Each row is followed by its class. Each block has new classes.
[ 0.85  0.77  0.41  0.45  0.55  0.16  4.72 -0.58 -0.20 -0.82  0.52 -0.16
  1.07  1.95  2.16 -1.85  0.89  1.05 -1.85 -0.59 -0.57  0.91 -0.26 -0.34
 -1.73  1.08 -0.11 -0.45  0.80 -2.93  2.08 -0.39  0.64  0.66 -0.94 -1.69
 -0.74 -2.39  5.06  0.56  0.28  0.16  0.06 -1.08  1.09  0.91] -> J650
[ 0.67  0.29  0.35  0.57 -0.12 -0.88  2.08  0.16  2.08  0.03  0.32 -0.60
  0.03  2.33  0.79 -0.29  1.60  0.46 -0.61  0.47 -0.28 -0.03 -0.80 -0.60
 -0.97  0.39  0.07 -1.68 -0.09 -0.94  3.00 -1.10 -0.60  0.30 -0.87 -1.92
 -1.80 -2.39  6.41  0.45 -0.09  0.50  0.14  0.31  1.09  1.39] -> J889
[ 1.08  0.03  0.16 -0.28 -0.96  0.37  2.90 -0.30  0.33 -0.73  0.83 -1.39
  1.09  1.65  1.27  0.47  1.15  0.54 -2.41 -1.32 -0.69  1.81 -0.40 -0.85
 -1.46  0.09 -0.77 -0.35 -0.06 -0.66  3.80 -0.63 -0.73  0.98 -1.13 -2.00
 -1.01 -1.80  6.41  0.59  0.13  0.07 -0.07 -0.32  0.57  0.72] -> J650
[ 0.07  0.03  0.28  0.32 -0.23 -0.25  2.71  0.22  0.43 -0.74  0.19 -0.80
  0.97  1.14 -0.08 -1.29  0.27  0.33 -1.14  0.71 -0.06  0.54 -0.28 -0.62
  0.28  0.43  3.73  1.05 -0.01 -0.26  2.24  0.78  0.69  0.82 -0.06 -1.04
 -0.37 -0.87  1.49  0.30  0.20  0.39  0.21 -0.12  0.26 -0.17] -> J650
[ 0.18 -0.79 -0.02 -0.55 -0.57 -0.48 -2.29  0.53 -0.69 -0.56  0.10  1.71
  1.07  0.63  1.19  2.31  1.16  0.38 -1.48  0.14 -0.02  1.86  1.53  0.41
 -2.74  0.11  0.47 -0.18 -0.74 -2.11 -1.16 -3.61 -0.28  0.15  0.31 -0.31
 -0.13 -0.91  2.82 -0.71 -0.76  0.41  2.11 -1.29  0.00  1.28] -> J478
[-0.29  0.46  0.14 -0.18 -0.69  0.07  2.73 -0.14 -0.61 -0.60  0.41 -0.89
  1.26  0.04  1.44 -1.33  0.47  0.73 -2.28 -0.57  0.12  1.85  0.26 -0.78
 -1.45 -0.61 -0.51  0.47  0.07 -1.26  2.51  0.44  0.69  0.59 -0.46 -1.68
  1.02  0.36  5.57 -0.31  0.81 -0.30  0.39  0.01  0.70  0.50] -> J650
[-0.53 -0.43  0.27 -0.10 -0.37 -0.02 -0.12  0.24 -0.55 -0.13  0.53 -0.36
  0.81  2.13  1.41  0.41  1.19  0.97 -3.01 -0.40 -0.77  2.20 -0.59 -0.36
 -2.50  0.05 -0.59  0.30 -0.08  0.79  4.22 -1.15  1.85  1.44 -0.20 -1.49
 -0.86 -1.58  4.98 -0.72  0.30 -0.11 -0.53 -1.14 -1.79  0.79] -> J503
[ 0.51 -0.13  0.29  0.06 -2.28 -0.44 -1.53 -1.18 -0.55  1.06  0.59  0.97
  0.21  1.75  1.45  2.02  0.89 -0.22 -1.81 -0.15 -0.48  1.40 -0.47  0.50
 -4.08  0.50 -0.42  0.49 -0.14  0.18  4.30 -4.97 -2.61  0.46 -0.92 -0.74
 -1.45 -3.59  6.41 -0.96  0.45 -0.31 -0.32 -1.58  1.11  2.32] -> J478
[ 0.02 -0.82  0.17 -0.07 -0.73 -0.12  0.80  0.67 -0.04 -0.41  0.47 -0.17
  0.73  1.26  0.73  1.99  0.63  0.38 -2.11 -0.36 -0.06  1.50  0.58 -0.35
 -1.78 -0.15 -0.60 -0.73  0.17 -0.30  1.98 -1.58 -1.33  0.81 -0.34 -1.94
 -1.07 -1.94  6.31 -0.06  0.55 -0.43 -0.08  0.06  0.95  0.93] -> J161
[ 0.63  0.29 -0.03 -0.41 -0.72 -0.27  1.53 -0.92 -0.82  0.13  0.26  0.09
  1.12  0.27  1.53 -0.41  0.84  0.64 -2.44  0.70  0.16  0.97  1.41 -1.00
 -2.36 -0.25 -0.37 -0.41  1.32 -2.87 -0.03 -1.11  0.01 -0.41 -0.52 -0.62
  0.30 -1.47  4.59  0.20  0.20 -0.85 -0.06 -0.47  0.30  1.50] -> J632
[ 0.05  0.44  0.41 -0.48 -0.07  0.10 -1.42  0.97 -0.31 -0.80  0.23  0.38
 -0.89 -0.14  0.30  2.22  0.47  0.83 -0.13 -0.35  0.03  0.72  0.97  0.69
 -0.13  0.02 -0.14  0.31 -0.40 -0.82 -1.33 -2.09 -1.21 -0.15  0.02 -0.36
  0.28  0.44  3.50  0.07 -0.22 -0.42  0.22 -0.58  0.36  0.50] -> J478
[-0.53 -0.04  0.87  0.19 -1.96  0.10 -0.51  0.25 -0.24  0.93  0.17  0.43
 -0.06  1.54  0.69  1.98  0.61 -0.56 -1.15 -1.43 -0.35  0.27 -2.02 -0.46
 -2.14  0.45 -0.80  1.57  0.06 -0.12  3.10 -3.32 -0.84  0.10 -0.84 -1.09
 -1.18 -2.06  6.41  0.07  0.45 -0.04 -0.17 -0.38  0.74  0.81] -> J478
[ 0.71  1.08  0.50  0.60 -3.56  0.43  4.85 -1.01 -0.72  0.46  0.52 -1.17
  0.45  3.58  2.06 -0.94  0.84 -0.29 -2.80 -0.64 -0.58  0.75 -2.23 -0.90
 -2.61  1.28 -0.10 -0.59  0.26 -0.12  6.41 -0.77 -2.12  0.54 -1.52 -1.96
 -1.61 -3.80  6.41  1.08  1.42  1.16  0.09 -0.71  1.22  1.47] -> J650

Each row is followed by its class.
[ 1.41  0.09 -0.39  0.64  0.40  0.35  0.27 -0.26  0.38  1.02  0.78 -0.45
  0.68 -1.83 -1.12 -0.10 -0.81  0.08 -0.40 -0.31 -0.24 -0.91 -0.86  0.08
 -1.97  0.54  0.69 -0.90 -0.26  1.75 -0.27 -0.11  1.86  0.45  0.54  0.23
  0.50 -0.02 -0.07 -0.19  0.48  0.97 -1.11  0.16  1.11  0.29] -> W
[ 0.38  0.05  0.14  1.49 -0.71  0.04  0.95 -0.13 -1.25 -1.38  0.31  1.87
  0.36 -1.37 -0.09  0.34  0.03 -1.37  0.99 -1.08  0.11  0.87 -1.25  0.76
  0.15 -0.23  0.35 -1.02  1.05 -0.88  0.24  0.47  0.29  0.22 -0.02  0.05
  1.14  0.19  0.12 -0.09 -0.07  0.19  0.91 -0.32  2.22  0.24] -> T
[-0.01 -0.48  0.15  0.56 -0.66  0.15  0.97 -0.40 -1.10  0.02  0.90  0.49
  0.32 -3.14  0.78  0.37  2.07 -2.32 -0.30 -3.39 -0.02  0.55 -0.75 -0.41
 -1.64 -1.50 -0.31  0.16  1.82 -1.85 -0.99 -0.03 -0.39  0.04  0.36  0.39
  0.96  0.31  0.42 -0.80  0.04 -0.60  2.35 -0.44  0.64  0.16] -> T
[ 0.08 -0.21 -0.47  0.63  0.28 -0.20 -0.38 -0.83 -0.62 -0.07 -0.19  1.56
  0.54 -1.82  0.14 -1.16 -0.70 -1.01  0.89 -1.56  0.35  0.55 -0.36  0.34
 -0.40 -0.18  0.16 -0.42 -0.18 -1.82 -0.61  0.73 -0.56  0.04  1.13 -3.14
 -0.15  1.11 -0.14 -0.11 -0.67  0.37 -1.35  0.27  0.69  0.13] -> W
[ 1.36  0.28 -0.48 -0.07  0.65  0.71 -0.47 -0.30  0.33  1.48  0.88 -0.31
 -0.38 -5.08 -1.27 -0.21 -0.70 -0.34 -0.16 -0.57 -0.21 -1.36 -1.23  0.11
 -1.49  0.01  0.00 -0.91 -0.31  0.65 -0.76  0.05  1.03  0.20  0.56 -0.15
 -1.78  0.44 -0.23  0.07  0.09 -0.53 -0.57  0.48  0.49  0.35] -> W
[ 1.47 -0.12 -0.11  0.91  0.03 -0.97  0.52 -0.32 -0.69 -2.75  0.00  0.30
 -0.19 -2.54 -0.80  0.93  0.22 -3.59 -1.06  0.84  0.94 -0.34 -1.34 -0.22
 -0.28 -1.11  0.17 -0.49  3.04  0.08 -0.53 -2.03  1.31 -0.23 -0.97  2.49
 -0.11 -1.08  0.28  0.12  0.87  0.17  1.22 -0.19  3.85  0.52] -> T
[ 0.95  0.21 -1.11 -0.80  0.00  0.37 -0.04  0.25  1.66 -1.25  0.43 -0.08
 -0.09  2.70 -0.59 -0.13 -1.08 -0.49  0.25  0.40 -0.28  0.25 -0.11 -0.29
 -0.51 -0.29  0.28  1.03  0.73  1.57 -0.59 -0.65  2.04  0.09 -0.97  0.92
  1.02 -0.32 -0.08 -0.02  0.16  0.34 -1.07  0.26  0.57 -0.06] -> W
[-0.47 -0.13  0.39  1.01 -0.50 -0.68 -0.50 -0.53 -1.08 -0.59 -0.74 -0.32
 -0.35 -3.40 -0.96 -0.02 -0.93 -1.32  0.07 -0.62 -0.49 -0.27 -0.78 -0.82
 -0.55 -0.25  0.13 -0.01  1.09 -1.45 -0.65  0.33 -0.23  0.03  0.34 -0.85
 -0.92 -0.41 -0.24  0.19  0.56 -0.28 -0.64 -0.69  2.85  0.01] -> T
[ 1.21 -0.06  0.21  1.57 -0.08 -0.17  0.70 -0.67 -1.11 -1.76  0.52  0.90
  0.16 -2.12 -0.36  0.18 -0.21 -1.70  0.15  1.50 -0.25  0.86 -1.27  0.14
  0.90 -0.12  0.05 -0.99  1.46  1.31  0.62  0.04  0.78 -0.25 -0.41  0.94
  0.69  0.32 -0.41 -0.04  0.18 -0.60 -0.04 -0.30  2.17  0.22] -> T
[ 1.50  0.00 -0.96  0.17  0.20  0.28 -0.51 -0.28  2.03  0.02  0.89  0.33
  0.67  1.74 -1.16  0.16 -1.66 -0.36  0.30  1.52 -0.33 -0.06 -0.68  0.86
 -1.22 -0.98  0.42  0.10  0.62  3.25 -0.23 -0.16  1.91  0.15 -1.44  0.46
  1.30  0.26 -0.55  0.36  0.13 -0.11 -1.39 -0.31  0.37  0.28] -> W
[ 0.33 -0.20  0.09  1.20 -0.16  0.28  0.34 -0.87 -0.21 -2.21  0.11  0.09
  0.00 -2.37 -0.71  0.04 -1.27 -2.54  0.74 -0.83 -0.02  0.02 -0.94  0.28
 -0.79 -0.51 -0.44 -1.04  1.27 -1.14 -0.14  0.12 -0.55 -0.41 -0.53  0.00
 -1.10 -0.31  0.08  0.04  0.10 -0.13  0.82 -0.37  3.20  0.36] -> T
[ 0.98 -0.44 -0.13  0.91 -0.63 -0.34 -0.18 -0.66 -0.22  1.04  0.11  0.67
  0.29 -1.75 -0.02 -0.27 -0.81 -1.26 -0.79 -0.56  0.03 -0.13 -1.09  0.33
 -0.68 -0.06  0.43 -0.65 -0.09  0.37 -0.23  0.15  1.84  0.29  1.71 -0.01
  0.85  0.25 -0.08  0.03  0.37  0.34 -1.02 -0.31  0.89  0.24] -> W
[-0.13 -0.05  0.25  0.73 -0.39 -0.19  0.14 -0.05 -1.55  0.96  0.75  0.01
  0.63 -2.91  0.68  0.31  0.00  1.12 -1.16  0.35  0.12 -0.94 -1.45 -0.16
 -0.28 -0.25  0.03 -0.64 -0.40  2.53 -0.10 -0.55  0.90  0.07  0.42 -1.00
  0.03  0.31 -0.65 -0.34 -0.15 -1.72 -0.14  0.69 -0.14 -0.28] -> W
[ 0.66  0.67 -0.15 -0.06  0.31  0.74 -0.62 -0.66 -0.03  1.19 -0.39  0.47
  0.18  0.34  0.30 -0.45 -1.01 -0.54 -0.16 -1.08 -0.01 -0.32 -0.66  0.45
  0.12  0.02 -0.26 -0.56 -0.47 -1.41 -0.69  0.12  0.80  0.00  0.19 -0.17
 -0.60  0.11 -0.25  0.45 -1.08  0.58 -0.94  0.66  0.10 -0.17] -> W
[-0.57 -0.32 -0.42  0.12 -0.07  0.47  0.49 -0.63  0.20  1.66  1.01 -0.08
  0.81 -0.75 -0.65 -0.43 -1.02 -1.07  0.53 -1.94  0.21 -1.05 -0.52 -0.52
 -1.25  0.19 -0.06 -1.04 -0.18 -1.83 -0.82  1.34  0.03 -0.03  0.89 -0.65
 -0.70  0.48  0.00 -0.34 -0.53  0.61 -0.93  0.33  0.99 -0.20] -> W
